Here is a tiny trained network, its code and every weight. The questions are about switching its units off for an input and a target symbol, where a switched-off unit gives its printed mean instead of its output.

import numpy as np


def w(rows, s, z=0):
    codes = np.array(rows[::2]) - 128.0
    scale = np.full(codes.shape[1], s)
    scale[-1] = z or s
    return codes * scale


def f(y):
    return np.maximum(y, 0)


def softmax(a):
    e = np.exp(a - a.max(-1, keepdims=True))
    return e / e.sum(-1, keepdims=True)


def log_softmax(a):
    a = a - a.max(-1, keepdims=True)
    return a - np.log(np.exp(a).sum(-1, keepdims=True))


def net(x, mask):
    ids = ['αλξπφω'.index(c) for c in x.split()]
    T = len(ids)
    res = E[ids] + P[:T]
    r = res
    for j in range(2):
        rows = slice(4 * j, 4 * j + 4)
        q, k, v = (r @ M[0][rows].T for M in (Q, K, V))
        z = softmax(np.where(np.tri(T) > 0, q @ k.T / 4**0.5, -1e9)) @ v
        o = O[0][rows]
        res = res + np.where(mask[j], z, o[:, -1]) @ o[:, :-1]
    y = f(res @ A[0][:, :-1].T + A[0][:, -1])
    res = res + np.where(mask[2:18], y, B[0][:, -1]) @ B[0][:, :-1]
    return log_softmax(res[-1] @ U[:, :-1].T + U[:, -1])


Q, K, V, O, A, B = {}, {}, {}, {}, {}, {}
E = w([
[191,107,116,81],'α',
[84,172,121,154],'λ',
[99,138,248,193],'ξ',
[96,153,97,101],'π',
[199,96,192,88],'φ',
[184,119,132,226],'ω',
],0.011)
P = w([
[87,84,156,60],'0',
[87,30,79,180],'1',
[171,134,80,179],'2',
[62,247,145,52],'3',
[70,62,74,174],'4',
[210,151,65,203],'5',
[65,237,140,47],'6',
[69,82,83,162],'7',
[215,149,67,213],'8',
[67,233,129,49],'9',
[48,78,96,149],'10',
[254,160,51,243],'11',
[55,230,122,38],'12',
[45,88,97,141],'13',
],0.0059)
Q[0] = w([
[122,189,84,156],'h1',
[252,157,130,157],'h1',
[202,174,132,95],'h1',
[111,63,157,132],'h1',
[128,96,98,145],'h2',
[138,195,130,105],'h2',
[113,144,138,82],'h2',
[136,132,113,132],'h2',
],0.021)
K[0] = w([
[45,177,132,157],'h1',
[139,159,210,232],'h1',
[146,85,253,144],'h1',
[181,142,59,119],'h1',
[104,109,135,76],'h2',
[139,169,110,174],'h2',
[185,134,99,127],'h2',
[130,142,130,117],'h2',
],0.019)
V[0] = w([
[175,144,2,95],'h1',
[76,139,59,120],'h1',
[113,96,137,145],'h1',
[125,156,96,113],'h1',
[106,81,119,150],'h2',
[129,11,63,220],'h2',
[90,34,128,152],'h2',
[110,92,158,76],'h2',
],0.007)
O[0] = w([
[170,12,44,56,4],'h1',
[147,103,24,99,77],'h1',
[133,120,165,160,151],'h1',
[114,119,78,109,93],'h1',
[145,133,110,142,142],'h2',
[246,253,110,227,175],'h2',
[244,125,79,156,149],'h2',
[143,78,78,100,101],'h2',
],0.0059,0.003)
A[0] = w([
[49,160,167,27,27],'n1',
[192,131,31,56,152],'n2',
[93,95,134,72,156],'n3',
[98,170,31,131,40],'n4',
[138,137,161,28,130],'n5',
[41,128,137,124,32],'n6',
[111,102,168,46,21],'n7',
[227,59,142,70,46],'n8',
[149,137,88,4,89],'n9',
[126,167,83,140,139],'n10',
[112,133,29,132,144],'n11',
[130,130,14,196,3],'n12',
[227,70,104,128,54],'n13',
[215,112,147,123,76],'n14',
[66,183,84,76,114],'n15',
[62,170,122,110,98],'n16',
],0.012,0.0037)
B[0] = w([
[126,172,98,7,190],'n1',
[252,140,68,125,224],'n2',
[178,132,82,156,174],'n3',
[19,153,145,135,203],'n4',
[44,121,100,157,192],'n5',
[150,78,167,113,163],'n6',
[120,148,35,167,144],'n7',
[138,117,234,62,194],'n8',
[16,117,158,183,186],'n9',
[118,133,155,148,251],'n10',
[93,207,124,89,230],'n11',
[87,66,89,82,243],'n12',
[88,20,102,146,221],'n13',
[114,168,146,152,235],'n14',
[228,101,117,138,224],'n15',
[155,75,162,161,224],'n16',
],0.028,0.0021)
U = w([
[253,105,110,65,100],'α',
[61,178,140,36,75],'λ',
[180,209,161,237,252],'ξ',
[182,180,63,58,114],'π',
[140,117,223,23,61],'φ',
[112,64,102,140,58],'ω',
],0.0042,0.0033)

Each question gives the input, a string of symbols that net reads in full, and the target symbol t.
The units are the heads (4 rows each of Q, K, V and O) and the neurons (one row each of A and B). Each row of codes is followed by its name. A weight is (code - 128) times the scale printed after its matrix; where a second scale follows, it is the last column's (O, A, B and U).
mask holds one flag per unit, heads first, then neurons. A switched-off unit (its flag False) gives its mean, the last column of its rows in O or B, instead of its output. The means were averaged over made-up inputs and are rounded, as every weight is.
A unit's drop is (log p(t) with every unit on - log p(t) with that unit switched off) / (log p(t) with every unit on - log p(t) with every unit switched off).
The circuit of an input: a set's keep is (log p(t) with only the set's units on - log p(t) with every unit switched off) / (log p(t) with every unit on - log p(t) with every unit switched off). Starting from the 12 units with the biggest drops (on a tie, the unit counted first), units are removed one at a time, each time the one whose removal leaves the highest keep (on an exact tie, the one counted first), for as long as the keep stays at least 0.8.
circuit, biggest first: the units of the circuit, biggest drop first
unit that matters most: the unit with the biggest drop
k most important neurons: the k neurons with the biggest drops, biggest first
heads that matter: for each layer, one digit per head in row order, 1 if its drop is at least 0.15 and else 0, layers parted by /
drop of u: that unit's drop, to one decimal
input π ω π, target π: 2 most important neurons	n2; n11
input φ λ λ φ, target λ: circuit, biggest first	n1; n5
input ω λ ω, target ω: circuit, biggest first	n13; n12; h2
input ω ω ω π ω ω, target ω: heads that matter	10
input ω α α π ξ φ φ, target λ: heads that matter	00
input ξ ξ φ, target ξ: heads that matter	10
input λ α λ, target λ: 2 most important neurons	n4; n11
input λ ω ω φ, target ξ: unit that matters most	h2
input ω α α φ π, target π: circuit, biggest first	h1; n2; n11
input α α π ξ ω ω ξ ξ ω λ, target ξ: heads that matter	01
input ω φ λ φ λ λ, target λ: heads that matter	10
input φ ω φ ω ω α, target α: circuit, biggest first	n2; h1
input α λ ω φ ω ω π, target ξ: heads that matter	01
input α α ω ω ω α π α ω π α α, target α: 2 most important neurons	n2; n8
input ω ω α φ ξ ω π, target ξ: 4 most important neurons	n15; n9; n4; n10
input ω α α α φ φ, target φ: drop of n8	1.2
input π ω φ, target φ: drop of h1	0.2
input ξ λ α ξ φ π ω φ ω α π ω α, target ξ: drop of n1	-0.3
